Here is a tiny trained network, its code and every weight. The questions are about switching its units off for an input and a class, where a switched-off unit gives its printed mean instead of its output.

import numpy as np


def w(rows, s, z=0):
    codes = np.array(rows[::2]) - 128.0
    scale = np.full(codes.shape[1], s)
    scale[-1] = z or s
    return codes * scale


def norm(h):
    return h / np.sqrt((h * h).mean(-1, keepdims=True) + 1e-5)


def f(y):
    return y / 2 * (1 + np.tanh(0.7978845608 * (y + 0.044715 * y**3)))


def log_softmax(a):
    a = a - a.max(-1, keepdims=True)
    return a - np.log(np.exp(a).sum(-1, keepdims=True))


def net(x, mask):
    res = np.array(x, float).reshape(1, 2) / 4 @ E
    u = 0
    for l in range(2):
        y = f(norm(res) @ A[l][:, :-1].T + A[l][:, -1])
        res = res + np.where(mask[u : u + 12], y, B[l][:, -1]) @ B[l][:, :-1]
        u += 12
    return log_softmax(norm(res)[-1] @ U[:, :-1].T + U[:, -1])


A, B = {}, {}
E = w([
[86,98,155,253],'x0',
[88,181,70,150],'x1',
],0.0023)
A[0] = w([
[154,179,106,205,120],'L0N0',
[114,149,86,172,101],'L0N1',
[225,55,114,114,206],'L0N2',
[1,148,212,80,159],'L0N3',
[82,205,147,157,67],'L0N4',
[38,120,197,110,25],'L0N5',
[66,133,180,57,106],'L0N6',
[114,148,133,136,106],'L0N7',
[92,196,126,86,191],'L0N8',
[203,240,112,30,209],'L0N9',
[180,74,126,227,254],'L0N10',
[101,110,152,157,156],'L0N11',
],0.003,0.0012)
B[0] = w([
[207,110,130,71,140],'L0N0',
[177,100,176,89,129],'L0N1',
[2,115,103,182,188],'L0N2',
[129,111,107,132,139],'L0N3',
[181,118,170,100,118],'L0N4',
[163,175,104,90,100],'L0N5',
[96,120,147,202,130],'L0N6',
[192,132,152,145,120],'L0N7',
[128,78,79,164,164],'L0N8',
[117,69,104,169,251],'L0N9',
[189,94,27,104,220],'L0N10',
[152,113,98,136,149],'L0N11',
],0.0026,0.0017)
A[1] = w([
[137,155,126,162,122],'L1N0',
[160,72,225,108,120],'L1N1',
[136,159,107,62,93],'L1N2',
[124,253,114,153,27],'L1N3',
[122,135,172,192,214],'L1N4',
[133,177,113,89,104],'L1N5',
[104,101,116,169,2],'L1N6',
[91,196,79,147,39],'L1N7',
[120,132,130,44,118],'L1N8',
[127,135,188,166,215],'L1N9',
[74,159,144,136,151],'L1N10',
[229,131,154,111,162],'L1N11',
],0.0076,0.0012)
B[1] = w([
[163,64,205,130,137],'L1N0',
[18,176,126,28,248],'L1N1',
[196,138,184,204,196],'L1N2',
[68,143,166,6,159],'L1N3',
[235,181,173,109,226],'L1N4',
[150,85,203,174,145],'L1N5',
[135,82,107,202,184],'L1N6',
[69,127,149,33,195],'L1N7',
[254,161,169,209,221],'L1N8',
[207,201,171,30,168],'L1N9',
[140,50,79,104,115],'L1N10',
[24,72,21,183,142],'L1N11',
],0.0034,0.0018)
U = w([
[234,152,158,193,190],'0',
[46,155,145,43,208],'1',
[48,52,8,200,127],'2',
[74,138,120,175,3],'3',
],0.011,0.0055)

Each question gives the input, the list of numbers given to net, and the class t.
The units are the neurons (one row each of A and B). Each row of codes is followed by its name. A weight is (code - 128) times the scale printed after its matrix; where a second scale follows, it is the last column's (A, B and U).
mask holds one flag per neuron, layer by layer. A switched-off neuron (its flag False) gives its mean, the last column of its row in B, instead of its output. The means were averaged over made-up inputs and are rounded, as every weight is.
A unit's drop is (log p(t) with every unit on - log p(t) with that unit switched off) / (log p(t) with every unit on - log p(t) with every unit switched off).
The circuit of an input: a set's keep is (log p(t) with only the set's units on - log p(t) with every unit switched off) / (log p(t) with every unit on - log p(t) with every unit switched off). Starting from the 12 units with the biggest drops (on a tie, the unit counted first), units are removed one at a time, each time the one whose removal leaves the highest keep (on an exact tie, the one counted first), for as long as the keep stays at least 0.8.
units of the circuit, in order: the units of the circuit, biggest drop first
top k neurons: the k neurons with the biggest drops, biggest first
k most important neurons of layer l: the k neurons of layer l with the biggest drops, biggest first
drop when u is switched off: that unit's drop, to one decimal
input [-8,6], class 0: units of the circuit, in order -> L1N8, L1N2
input [1,-3], class 2: top 3 neurons -> L0N10, L1N8, L1N2
input [3,-4], class 1: units of the circuit, in order -> L1N1
input [-3,-3], class 2: 4 most important neurons of layer 1 -> L1N4, L1N9, L1N7, L1N3
input [0,-3], class 2: 2 most important neurons of layer 0 -> L0N2, L0N1
input [3,-3], class 2: units of the circuit, in order -> L0N10, L1N8
input [0,3], class 2: top 2 neurons -> L0N0, L0N1
input [5,6], class 1: 4 most important neurons of layer 1 -> L1N3, L1N7, L1N8, L1N2
input [-5,4], class 0: 2 most important neurons of layer 1 -> L1N2, L1N1
input [7,6], class 0: top 2 neurons -> L1N4, L1N1
input [-1,-3], class 2: top 3 neurons -> L0N2, L0N1, L0N4
input [2,-3], class 2: 2 most important neurons of layer 1 -> L1N8, L1N7
input [5,-6], class 1: top 4 neurons -> L1N1, L1N8, L0N9, L1N2
input [-6,-4], class 0: units of the circuit, in order -> L1N8
input [-1,-4], class 1: top 2 neurons -> L1N11, L0N10
input [-3,-1], class 2: 2 most important neurons of layer 0 -> L0N9, L0N2
input [-7,1], class 0: drop when L0N11 is switched off -> 0.0
input [3,5], class 1: drop when L0N9 is switched off -> 0.1
input [-6,6], class 0: drop when L1N1 is switched off -> 1.0
input [-1,-1], class 2: most important neuron of layer 1 -> L1N8
input [-7,6], class 0: 4 most important neurons of layer 1 -> L1N8, L1N2, L1N1, L1N5
